Below is a small trained network, with its code and all its weights. Each question gives an input and a class and asks what happens when units are switched off, that is, made to give their printed mean instead of their output.

import numpy as np


def w(rows, s, z=0):
    codes = np.array(rows[::2]) - 128.0
    scale = np.full(codes.shape[1], s)
    scale[-1] = z or s
    return codes * scale


def f(y):
    return y / 2 * (1 + np.tanh(0.7978845608 * (y + 0.044715 * y**3)))


def log_softmax(a):
    a = a - a.max(-1, keepdims=True)
    return a - np.log(np.exp(a).sum(-1, keepdims=True))


def net(x, mask):
    res = np.array(x, float).reshape(1, 6) / 4 @ E
    y = f(res @ A[0][:, :-1].T + A[0][:, -1])
    res = res + np.where(mask, y, B[0][:, -1]) @ B[0][:, :-1]
    return log_softmax(res[-1] @ U[:, :-1].T + U[:, -1])


A, B = {}, {}
E = w([
[5,162,1,136],'x0',
[12,54,228,186],'x1',
[128,128,129,129],'x2',
[203,6,36,213],'x3',
[126,117,127,115],'x4',
[129,136,128,137],'x5',
],0.0099)
A[0] = w([
[86,151,87,141,73],'n0',
[209,136,180,99,76],'n1',
[69,133,54,110,127],'n2',
[129,128,130,129,208],'n3',
[84,146,162,58,184],'n4',
[84,250,208,43,64],'n5',
[193,122,194,169,54],'n6',
[91,143,68,137,97],'n7',
[200,187,85,70,91],'n8',
[65,74,147,100,43],'n9',
[160,33,74,186,112],'n10',
[179,181,90,98,76],'n11',
[180,169,81,65,120],'n12',
[52,82,220,165,5],'n13',
[119,141,167,198,178],'n14',
],0.014,0.002)
B[0] = w([
[166,121,215,51,164],'n0',
[165,82,205,44,206],'n1',
[180,108,211,11,190],'n2',
[142,115,135,136,134],'n3',
[162,223,58,172,182],'n4',
[199,253,12,148,248],'n5',
[165,132,184,22,202],'n6',
[175,95,211,24,173],'n7',
[2,29,143,171,219],'n8',
[60,147,158,154,165],'n9',
[246,220,28,224,224],'n10',
[63,40,140,172,193],'n11',
[36,58,119,201,205],'n12',
[48,49,139,173,220],'n13',
[65,78,141,126,163],'n14',
],0.008,0.017)
U = w([
[212,191,50,201,173],'0',
[23,94,156,203,194],'1',
[193,132,217,9,7],'2',
],0.015,0.0019)

Each question gives the input, the list of numbers given to net, and the class t.
The units are the neurons (one row each of A and B). Each row of codes is followed by its name. A weight is (code - 128) times the scale printed after its matrix; where a second scale follows, it is the last column's (A, B and U).
mask holds one flag per neuron, in row order. A switched-off neuron (its flag False) gives its mean, the last column of its row in B, instead of its output. The means were averaged over made-up inputs and are rounded, as every weight is.
A unit's drop is (log p(t) with every unit on - log p(t) with that unit switched off) / (log p(t) with every unit on - log p(t) with every unit switched off).
The circuit of an input: a set's keep is (log p(t) with only the set's units on - log p(t) with every unit switched off) / (log p(t) with every unit on - log p(t) with every unit switched off). Starting from the 12 units with the biggest drops (on a tie, the unit counted first), units are removed one at a time, each time the one whose removal leaves the highest keep (on an exact tie, the one counted first), for as long as the keep stays at least 0.8.
units of the circuit, in order: the units of the circuit, biggest drop first
most important unit: the unit with the biggest drop
k most important neurons: the k neurons with the biggest drops, biggest first
drop of u: that unit's drop, to one decimal
input [-3,4,-1,-4,6,6], class 0: most important unit : n5
input [3,-2,1,-2,5,-6], class 2: units of the circuit, in order : [n10, n13]
input [-7,-8,-4,-4,1,8], class 1: 2 most important neurons : [n8, n12]
input [-6,-8,8,-1,-5,-2], class 1: 2 most important neurons : [n8, n12]
input [7,-7,6,-2,8,6], class 1: 3 most important neurons : [n12, n8, n11]
input [6,-6,1,-1,-4,-5], class 1: 2 most important neurons : [n12, n8]
input [-6,-4,6,5,4,-4], class 2: 4 most important neurons : [n1, n5, n6, n4]
input [2,1,-6,-1,-5,-8], class 2: 4 most important neurons : [n10, n8, n5, n12]
input [-5,8,0,-8,-8,-1], class 0: 3 most important neurons : [n5, n4, n8]
input [-7,5,3,-7,1,6], class 0: 3 most important neurons : [n5, n4, n2]
input [8,-5,-5,-7,6,4], class 2: 2 most important neurons : [n2, n7]
input [-7,-5,3,5,-5,-2], class 2: 2 most important neurons : [n1, n6]
input [-7,-4,-4,5,-1,0], class 2: 3 most important neurons : [n1, n6, n5]
input [6,-6,4,-3,-5,6], class 1: units of the circuit, in order : [n8]
input [8,-3,7,-8,-8,1], class 0: 3 most important neurons : [n5, n4, n1]
input [3,3,5,4,2,-8], class 0: 2 most important neurons : [n10, n8]
input [8,-8,-8,-7,2,-5], class 1: drop of n12 : 2.7
input [5,-6,6,0,-7,8], class 1: drop of n8 : 0.2
input [1,-8,-4,-2,2,3], class 1: drop of n12 : 0.0
input [-1,-3,6,2,-1,0], class 1: units of the circuit, in order : [n5]
